Here is a tiny trained network, its code and every weight. The questions are about switching its units off for an input and a target symbol, where a switched-off unit gives its printed mean instead of its output.

import numpy as np


def w(rows, s, z=0):
    codes = np.array(rows[::2]) - 128.0
    scale = np.full(codes.shape[1], s)
    scale[-1] = z or s
    return codes * scale


def norm(h):
    return h / np.sqrt((h * h).mean(-1, keepdims=True) + 1e-5)


def f(y):
    return np.maximum(y, 0)


def softmax(a):
    e = np.exp(a - a.max(-1, keepdims=True))
    return e / e.sum(-1, keepdims=True)


def log_softmax(a):
    a = a - a.max(-1, keepdims=True)
    return a - np.log(np.exp(a).sum(-1, keepdims=True))


def net(x, mask):
    ids = ['αβεζηθλμξπστφψω'.index(c) for c in x.split()]
    T = len(ids)
    res = E[ids] + P[:T]
    u = 0
    for l in range(2):
        r = norm(res)
        for j in range(2):
            rows = slice(4 * j, 4 * j + 4)
            q, k, v = (r @ M[l][rows].T for M in (Q, K, V))
            z = softmax(np.where(np.tri(T) > 0, q @ k.T / 4**0.5, -1e9)) @ v
            o = O[l][rows]
            res = res + np.where(mask[u + j], z, o[:, -1]) @ o[:, :-1]
        u += 2
        y = f(norm(res) @ A[l][:, :-1].T + A[l][:, -1])
        res = res + np.where(mask[u : u + 16], y, B[l][:, -1]) @ B[l][:, :-1]
        u += 16
    return log_softmax(norm(res)[-1] @ U[:, :-1].T + U[:, -1])


Q, K, V, O, A, B = {}, {}, {}, {}, {}, {}
E = w([
[133,112,66],'α',
[140,55,80],'β',
[143,63,54],'ε',
[135,62,91],'ζ',
[141,63,51],'η',
[130,247,157],'θ',
[3,133,132],'λ',
[121,149,199],'μ',
[122,185,206],'ξ',
[126,212,198],'π',
[138,73,102],'σ',
[151,96,53],'τ',
[139,57,85],'φ',
[121,148,200],'ψ',
[123,53,164],'ω',
],0.015)
P = w([
[121,138,147],'0',
[127,134,123],'1',
[187,147,102],'2',
[105,122,115],'3',
[125,137,123],'4',
[188,147,102],'5',
[101,119,113],'6',
[125,137,123],'7',
[191,146,104],'8',
[98,117,114],'9',
[125,137,120],'10',
[250,129,114],'11',
],0.018)
Q[0] = w([
[53,147,105],'0.h1',
[193,119,153],'0.h1',
[190,126,132],'0.h1',
[69,112,150],'0.h1',
[25,175,24],'0.h2',
[183,116,35],'0.h2',
[68,3,125],'0.h2',
[86,145,184],'0.h2',
],0.031)
K[0] = w([
[63,154,106],'0.h1',
[185,118,160],'0.h1',
[176,121,130],'0.h1',
[90,117,156],'0.h1',
[42,148,10],'0.h2',
[197,111,70],'0.h2',
[83,2,93],'0.h2',
[76,147,161],'0.h2',
],0.033)
V[0] = w([
[44,145,100],'0.h1',
[114,99,139],'0.h1',
[250,141,150],'0.h1',
[169,133,135],'0.h1',
[130,108,91],'0.h2',
[132,93,68],'0.h2',
[139,73,104],'0.h2',
[110,171,4],'0.h2',
],0.013)
O[0] = w([
[110,79,237,230],'0.h1',
[145,117,107,124],'0.h1',
[132,208,6,5],'0.h1',
[128,150,95,87],'0.h1',
[95,133,121,169],'0.h2',
[70,131,115,195],'0.h2',
[81,99,112,160],'0.h2',
[74,219,131,254],'0.h2',
],0.015,0.0034)
A[0] = w([
[181,52,126,124],'0.n1',
[73,51,85,70],'0.n2',
[123,117,140,32],'0.n3',
[171,176,170,182],'0.n4',
[175,199,136,49],'0.n5',
[137,51,142,134],'0.n6',
[224,176,237,105],'0.n7',
[7,105,149,122],'0.n8',
[130,125,129,96],'0.n9',
[128,124,67,60],'0.n10',
[110,119,69,254],'0.n11',
[88,53,123,153],'0.n12',
[254,11,144,106],'0.n13',
[157,187,150,223],'0.n14',
[47,199,229,156],'0.n15',
[129,128,129,101],'0.n16',
],0.02,0.0065)
B[0] = w([
[172,63,121,170],'0.n1',
[107,91,69,162],'0.n2',
[126,136,161,128],'0.n3',
[79,165,106,179],'0.n4',
[107,80,165,152],'0.n5',
[151,99,68,188],'0.n6',
[213,179,92,223],'0.n7',
[12,151,147,241],'0.n8',
[132,112,155,128],'0.n9',
[130,163,169,159],'0.n10',
[76,201,163,209],'0.n11',
[167,113,78,193],'0.n12',
[241,2,100,211],'0.n13',
[82,182,121,186],'0.n14',
[84,230,211,253],'0.n15',
[122,127,138,128],'0.n16',
],0.049,0.012)
Q[1] = w([
[123,56,163],'1.h1',
[185,231,65],'1.h1',
[70,149,121],'1.h1',
[95,79,154],'1.h1',
[156,133,134],'1.h2',
[36,106,114],'1.h2',
[142,104,137],'1.h2',
[110,4,158],'1.h2',
],0.028)
K[1] = w([
[178,125,183],'1.h1',
[100,137,4],'1.h1',
[69,116,155],'1.h1',
[139,120,187],'1.h1',
[149,133,122],'1.h2',
[45,105,134],'1.h2',
[140,131,106],'1.h2',
[106,119,30],'1.h2',
],0.032)
V[1] = w([
[158,99,101],'1.h1',
[181,71,248],'1.h1',
[128,128,141],'1.h1',
[181,80,31],'1.h1',
[103,83,123],'1.h2',
[47,155,154],'1.h2',
[167,105,115],'1.h2',
[58,251,166],'1.h2',
],0.018)
O[1] = w([
[167,150,162,88],'1.h1',
[211,44,188,70],'1.h1',
[129,118,128,129],'1.h1',
[187,200,184,56],'1.h1',
[98,112,147,107],'1.h2',
[171,43,144,192],'1.h2',
[97,175,125,91],'1.h2',
[252,21,108,254],'1.h2',
],0.02,0.016)
A[1] = w([
[139,143,185,189],'1.n1',
[163,194,175,42],'1.n2',
[164,128,158,94],'1.n3',
[133,170,83,2],'1.n4',
[124,1,148,234],'1.n5',
[44,72,109,84],'1.n6',
[161,117,165,193],'1.n7',
[192,154,101,78],'1.n8',
[179,163,132,133],'1.n9',
[154,132,97,73],'1.n10',
[190,129,213,164],'1.n11',
[194,162,165,113],'1.n12',
[161,153,203,154],'1.n13',
[65,157,192,72],'1.n14',
[150,91,134,22],'1.n15',
[49,35,47,119],'1.n16',
],0.029,0.0079)
B[1] = w([
[107,85,174,167],'1.n1',
[183,77,177,158],'1.n2',
[94,109,150,147],'1.n3',
[138,146,217,160],'1.n4',
[52,158,253,224],'1.n5',
[120,178,224,220],'1.n6',
[100,152,89,167],'1.n7',
[111,118,47,179],'1.n8',
[115,128,196,172],'1.n9',
[138,159,101,152],'1.n10',
[85,177,55,182],'1.n11',
[117,116,213,174],'1.n12',
[63,87,102,168],'1.n13',
[218,128,32,205],'1.n14',
[144,96,162,140],'1.n15',
[168,62,5,252],'1.n16',
],0.061,0.015)
U = w([
[95,207,128,108],'α',
[111,94,99,117],'β',
[115,134,89,112],'ε',
[101,97,94,136],'ζ',
[110,135,88,126],'η',
[175,163,194,124],'θ',
[89,62,186,219],'λ',
[179,81,142,152],'μ',
[185,146,98,159],'ξ',
[188,209,144,97],'π',
[124,90,95,125],'σ',
[119,253,64,1],'τ',
[111,95,99,123],'φ',
[180,80,144,163],'ψ',
[137,15,131,101],'ω',
],0.022,0.0093)

Each question gives the input, a string of symbols that net reads in full, and the target symbol t.
The units are the heads (4 rows each of Q, K, V and O) and the neurons (one row each of A and B). Each row of codes is followed by its name. A weight is (code - 128) times the scale printed after its matrix; where a second scale follows, it is the last column's (O, A, B and U).
mask holds one flag per unit, layer by layer, with each layer's heads first. A switched-off unit (its flag False) gives its mean, the last column of its rows in O or B, instead of its output. The means were averaged over made-up inputs and are rounded, as every weight is.
A unit's drop is (log p(t) with every unit on - log p(t) with that unit switched off) / (log p(t) with every unit on - log p(t) with every unit switched off).
The circuit of an input: a set's keep is (log p(t) with only the set's units on - log p(t) with every unit switched off) / (log p(t) with every unit on - log p(t) with every unit switched off). Starting from the 12 units with the biggest drops (on a tie, the unit counted first), units are removed one at a time, each time the one whose removal leaves the highest keep (on an exact tie, the one counted first), for as long as the keep stays at least 0.8.
units of the circuit, in order: the units of the circuit, biggest drop first
unit that matters most: the unit with the biggest drop
k most important neurons: the k neurons with the biggest drops, biggest first
heads that matter: for each layer, one digit per head in row order, 1 if its drop is at least 0.15 and else 0, layers parted by /
input φ λ ζ ω π ε ζ π π ε μ ζ, target π: heads that matter -> 11 / 00
input λ θ φ, target τ: unit that matters most -> 0.h2
input ζ τ λ α α φ β λ η, target θ: heads that matter -> 10 / 11
input σ ζ φ λ α π, target λ: 3 most important neurons -> [0.n8, 0.n11, 0.n15]
input φ σ λ, target π: 2 most important neurons -> [0.n13, 1.n16]
input ψ λ ζ φ α β β, target λ: 3 most important neurons -> [1.n5, 1.n6, 1.n16]
input λ σ λ ψ π ε, target τ: heads that matter -> 11 / 00
input σ ζ ζ τ η λ τ θ ψ η, target λ: heads that matter -> 10 / 01
input λ ψ θ ξ λ η ψ α η τ β λ, target τ: 2 most important neurons -> [0.n13, 0.n11]
input α τ λ θ η ω θ λ α θ, target λ: 2 most important neurons -> [0.n15, 1.n13]
input φ π φ, target π: heads that matter -> 11 / 10
input φ α ξ μ σ η ζ φ ξ ξ λ λ, target π: units of the circuit, in order -> [0.h1, 1.n16, 0.n8]
input ζ φ η λ μ η θ ξ ξ, target θ: heads that matter -> 11 / 10
input ζ ψ μ φ ζ θ ξ ξ β, target θ: unit that matters most -> 0.h1
input θ τ σ η ω σ β ξ ζ π π, target π: heads that matter -> 00 / 01
input λ π φ ζ η ζ ε μ σ, target τ: heads that matter -> 11 / 00
input λ ζ ψ ξ π λ, target τ: 3 most important neurons -> [0.n13, 1.n14, 0.n15]
input β μ λ ζ π φ, target α: 2 most important neurons -> [0.n2, 0.n15]
input ζ φ α, target θ: heads that matter -> 11 / 11
input ζ λ ψ ε, target λ: units of the circuit, in order -> [0.h1]
input ε θ ω ξ τ, target τ: heads that matter -> 01 / 00
input φ η τ, target π: heads that matter -> 11 / 10
input λ λ η, target τ: 2 most important neurons -> [0.n13, 0.n11]
input θ μ λ λ ω ε μ α ξ η, target λ: 2 most important neurons -> [1.n5, 1.n6]
